Each row has two labels, one from each of two sets.
[-10  -1 -12  -3   1 -10  17  -3 -13  11   6   0  -3  13  -5   4 -16  -5
   0  -6  -2   5]
G pipub
[-31   2 -12  22  -4 -14  -3   0  -9  30   0  -4   8 -21   2  -9 -19 -19
   6 -18   7  23]
Z bovu
[-13   3  12   3  -2 -16 -25   0  11  39   1  -1  -3 -29  -3  -5   4 -21
   7 -20  -2   3]
Z gad
[-14   4  -3  25   6 -26 -17 -10 -24  41   9  -9  -5  -4 -12   3 -33 -23
  -3 -25  10   0]
G pipub
[-36   4  17  -4  -7  -9  -1  -2 -12   4   5   4  -3   4  -3  -5 -11 -16
  -9 -14  -7  -2]
G gad
[-13   6   7   8   3 -21  -2  -4 -15  29   5  -2  -2  -1  -1  -6 -16 -22
  -1 -16  -4  -5]
G gad
[ -2   1  17  16  -5 -27 -26 -13 -17  32   8   0 -11  -8 -22 -16 -38 -31
 -11 -45 -10   0]
G pipub
[-19  -1  25  12   5 -14 -28  -2 -11  34   3  -3  -2  -4  -7  -9 -17 -20
  -7 -13   5 -10]
G bovu
[-24   0 -14  -7 -15 -20  27  -1 -11  27   4  -7   1   7  -8   0 -27 -19
   3  -2   0  -1]
G pipub
[ -2   3   2  14   4 -15 -10  -6 -12  30   2  -8 -10  -4  -8  -9 -47 -22
  -6  -8   8  -7]
G bovu
[ 13  -2   8   3  -3  -8  -8  -9  -8  -2   9  -4  -7  11  -7  -7 -10  -1
  -4 -10  -2  -3]
G bovu
[  0  -3   1  23  10 -23 -18  -8 -19  40   6  -5  -4  -2 -17  -7 -31 -20
  -3 -36   1  -3]
G bovu
[  7  -2   5  15   6 -18 -11 -16 -26  19   2  -5  -4  12 -10  -3 -17 -17
  -8 -16   5  -4]
G bovu
[-41   6  13   1 -13 -21  -2 -10 -24  24   9  -2  -4   2 -14  -9 -25 -24
  -4 -24   1  -8]
G pipub
[-48   7  11   2 -18 -19  11  -6 -19  16   7   1  -6   9  -5  -7 -25 -24
   1 -13   1  -5]
G pipub

Each row has two labels, one from each of two sets.
[ 2  6 -2 -5  5  3  1  8 -7 -4  2 -5 -7  4  1 -4 -7  0 -3  4 -9 -1]
feviz der
[  2   3  -7 -12   2   0  -2 -14   4  -3  -6   6  -9   3   5  -2   4  -2
   2   7 -16  -4]
nizez der
[  3   7  11  -3   2   4 -18  18 -13  -7  11  -2  -8   2   4   1 -14   1
  -6   3  -7  -1]
feviz der
[-3 -4 -7 -6  6  3 22 13  7  0  4 -4  3  6 -8  6 13  9 -9 -6 11  2]
feviz kare
[  2  10 -18  -4   1  -1 -31   4  -6  -8  12 -17  -2   6   7  -2  -9   1
  -1   6 -11  -6]
feviz der
[  2  10 -13   1   6   1 -15   6  -5  -3   0 -16   1   3  -4  -4 -17   1
   8   0  -4   1]
feviz Zukob
[ -8   1  23   1   7  10   1   1  -5   3   2  -1  -7  -3 -28   2  -3   5
   3  -4  -2   4]
feviz nukuv
[ -7  -4  17   2   5   5  11  17   0   0   5 -13  -1   4   1   1   9   8
 -13  -2  11   1]
feviz kare
[ -2   8  18   1   0  -9 -19 -10  -2  -5 -14  -5   0   3 -10  -6 -23  -4
  11   6  -9  -1]
feviz Zukob
[ -3   7 -13  -2   5  -3 -19   1   0  -8  -3 -23   1   5   0   6  -9   2
  10   2  -5  -3]
seg Zukob
[  3  -3  -4  -6  10   9  32  -6  -6   5  -8   9  -9  -4 -19   0   1   1
  19   0   2   6]
feviz nukuv
[ -1   4  22  -6   1  -5  -8   7  -3  -8   0   3  -9   7   6  -1   4   3
   0   1 -12  -2]
seg der
[ -1   8  15   2   5  -7   7   5  -5  -4 -11  -2  -4   6  -4  -4 -18  -2
  13   3  -3   3]
feviz Zukob
[  0  -2 -14   1   5   6  12  14  -2   0   9  -9   2   6  -2   3   2   7
 -12  -6  10   0]
seg kare
[ -2  -1 -43  -2   8   4  18  -7   0   2  -6 -15   0  -3  -9   0  -6   4
  15  -4   5   3]
feviz nukuv
[ -2   3  -6  -3   7   5   3  -2  -9   2   2  -1  -3  -3 -21  -2  -3   2
  12  -2   0   6]
feviz nukuv
[ -1  -6   7   1  -1  11 -48  30  -4  -4  18 -25   0   2  12   2   7   8
 -11  -6   9  -1]
feviz kare
[ -5   9  42   5  -3  -8 -35  17 -11 -11  -6 -11  -6   6  -1  -7 -17   2
  12   1  -9   1]
feviz Zukob
[-12   0 -14  -8   5  10 -22   9 -10   0  10 -14   0   1 -24   1  -2   5
   1  -4  -3   4]
seg nukuv
[ -4  -1 -31  -9   0  -1 -12  -3   8  -1 -14  -5   1   4   4  -3 -12   0
   8   3 -10  -4]
nizez Zukob
[  6   2  11  -7   0   6 -23  12 -15  -5  13  -2 -12   1   2  -1  -3   4
   1   3 -10   2]
seg der
[  4   3 -48 -14   0   0  -3 -11   4  -3 -10   7  -3   1   9  -1  -8  -5
   9   6 -17  -5]
nizez der
[-3  8 43 -2  6 -7  9  1 -2 -5 -8 -6 -9  6 -5 -4 -3  2  9  6 -7 -7]
feviz Zukob
[  1  11  14  -6   3  -3 -17  -1 -13  -7   5   0 -11   6   2  -3   1   2
  11   6 -20  -3]
feviz der
[ -4  -4  -9   0   4   4   4   6  -2   0  -7  -5   4   0 -11   0 -10   2
  12  -2   6   5]
seg nukuv
[  5   3  -7  -7   0  -5  19  -6  -1  -4  -4  13  -9   3  18  -3   1  -2
   7   6 -10  -4]
nizez der
[ -1   2 -17   0   6   4   4   5 -15   0   9  -1  -6  -1 -13  -1  -4   3
  11  -3   1  -2]
seg nukuv
[ -2   8  46   1   2  -8  -9  -2  -8  -6  -9   4  -5   1  -6  -6  -8  -2
  13   6 -11   1]
seg Zukob
[ 0 11 17 -3  5 -1  0  9 -8 -4 -9  4 -9  6  2 -5 -7  2 14  5 -7  3]
seg Zukob
[ -6   0  41  -2   5   2   5  -6 -10   0   4   7  -6  -5 -28   3   7   5
   8  -4  -3   7]
feviz nukuv
[ -2   4   0  -6   3   2 -25   5  -4  -6  -6  -8  -5   8   5  -3  -5   0
  11   1 -13   1]
seg Zukob
[ -3   8  17  -9   5  -1 -26   6  -5  -7  -2 -21  -3   3  -7  -3  -9   2
   4   4 -11  -2]
feviz Zukob
[  5   6 -19 -10   3   3  -9  -6   3  -4   3  -4 -11   5  22  -6   2  -1
  -2  10 -14  -6]
nizez der
[  3   3   2   0   6   3 -11  17 -12  -2  13 -11  -2   1 -11   0  -4   5
   5  -2   4   4]
feviz nukuv
[ -4  -9 -14  -6   4  12 -16  25   7  -4   3 -28   4   7   7   4   7   9
 -13  -5  10  -3]
feviz kare
[  2   5 -48 -10   5   6 -26  11  -4  -6  11 -28  -2   7  12  -3  -3   7
   7   1  -5  -3]
feviz der
[ -2  -6  -6  -7  10   2  27  -6  -1   3 -14  12  -9  -1  -8  -2   2   0
  16   0  -2   3]
nizez nukuv
[ -3   7  28  -1   4  -5  -6   8  -2  -7 -12  -5  -2   6   2  -4 -18  -6
   2   7  -9  -3]
seg Zukob
[  3  -1 -20 -17  -5   0 -25 -11   6   8  -4  -2  -4   1  10  -3  15   0
   3   4 -20  -6]
nizez der
[  0   8 -41   3   8   2 -13  15  -5  -5  -1 -22   4   5   9  -9 -25  -1
  10   2   1   0]
feviz Zukob
[ -4  -2  48  -5   5   4  24  -1 -19   4  -7  24 -15   0 -34  -4   1   0
  17   0  -6  12]
feviz nukuv
[  0  -5 -24  -4   3   5   9   8  -1   3  -9   7   7   0   2   0 -10  -1
   3  -3   4   3]
Leta nukuv
[ -1  -2 -10  -5   3   3   4  -4  -7   6   3   5  -3  -2 -22   2   2   3
  10  -6  -3   6]
seg nukuv
[ -6  -5   4  -8   6   6  -1   4  -5   1  -9  -2  -7   1 -11  -2  -6   4
  16  -1   0   3]
seg nukuv
[  0  10  10  -3   3  -4 -14   8  -6 -10   6 -18  -5   8   0   1   0   3
   3   3  -8   1]
feviz der
[  4  -3 -48  -7   9  20 -27  31   0  -6  12 -48   9   9  30  -1 -15  10
   6  -5  11  -4]
feviz nukuv

Each row has two labels, one from each of two sets.
[  5  -6 -20 -28  -2  26  17   4 -52  13  -8   6  10   3  24  41 -21  27
  24  23 -26  25]
vapof <23>
[ 12   3 -23 -35   9  48  23 -13 -53   1  -8   8   5  -8  20  43 -12  14
  22  20 -17  31]
Ripo <23>
[  9   1 -22 -21  10  35   4   9 -35  -1  -8   6  15   6  19  22 -11  10
  14  19 -20  20]
Ripo <23>
[  6  -4 -24 -28  17  38  14   7 -59   9  -6   1   4  -5  19  31 -11   7
   9  22 -22  16]
Rofen <23>
[  1  -3 -29 -33   9  24  25   4 -59 -11 -21   4   8   1  23  55 -20  12
  22  29 -36  27]
Ripo <23>
[  7  -6 -14 -23   4   1  14   5 -19   2  -8  -1  11   6  17  26 -14  13
  17   3 -19  13]
Ripo <12>
[  4  -6 -26 -33  -1  25  12  16 -52  -2 -12   0  11  -4  43  46 -15  24
  23  14 -13  18]
Kedum <12>
[  3   2 -19 -20   6  26  21   2 -58  -6  -3   0   1  -2  29  42   4   4
  12  11  -3  24]
Kedum <23>
[ 12  -6  -7 -24  -1 -13  23  -6 -20   7  -3  -2  10   6  -3  35 -43  21
  19   5 -15   5]
Ripo <12>
[ -2 -11 -14 -22   2  12  42   4 -39  12  -2   0   4   0   7  45 -23   8
  11  12 -24  24]
keru <23>
[  0  -4 -10 -22  -5  11  20   8 -44   3   0  -1  10   2  33  30 -21  19
  10   7 -12  24]
Rofen <12>
[  0  -8 -27 -18   3 -11  13   7 -20   4 -15   3  -1  -2  -2  37  -1  -1
  -5   8 -20  14]
keru <23>
[  6  -4 -15 -22   7   5  19   9 -34   7  -4  -3   8   3  18  38 -20  27
  29   5 -17  18]
Rofen <12>
[ -1  -2 -25  -9   5  33  24   2 -28  -3  -7   0   5   3 -10  20  -8   7
   7  14 -23  10]
vapof <23>
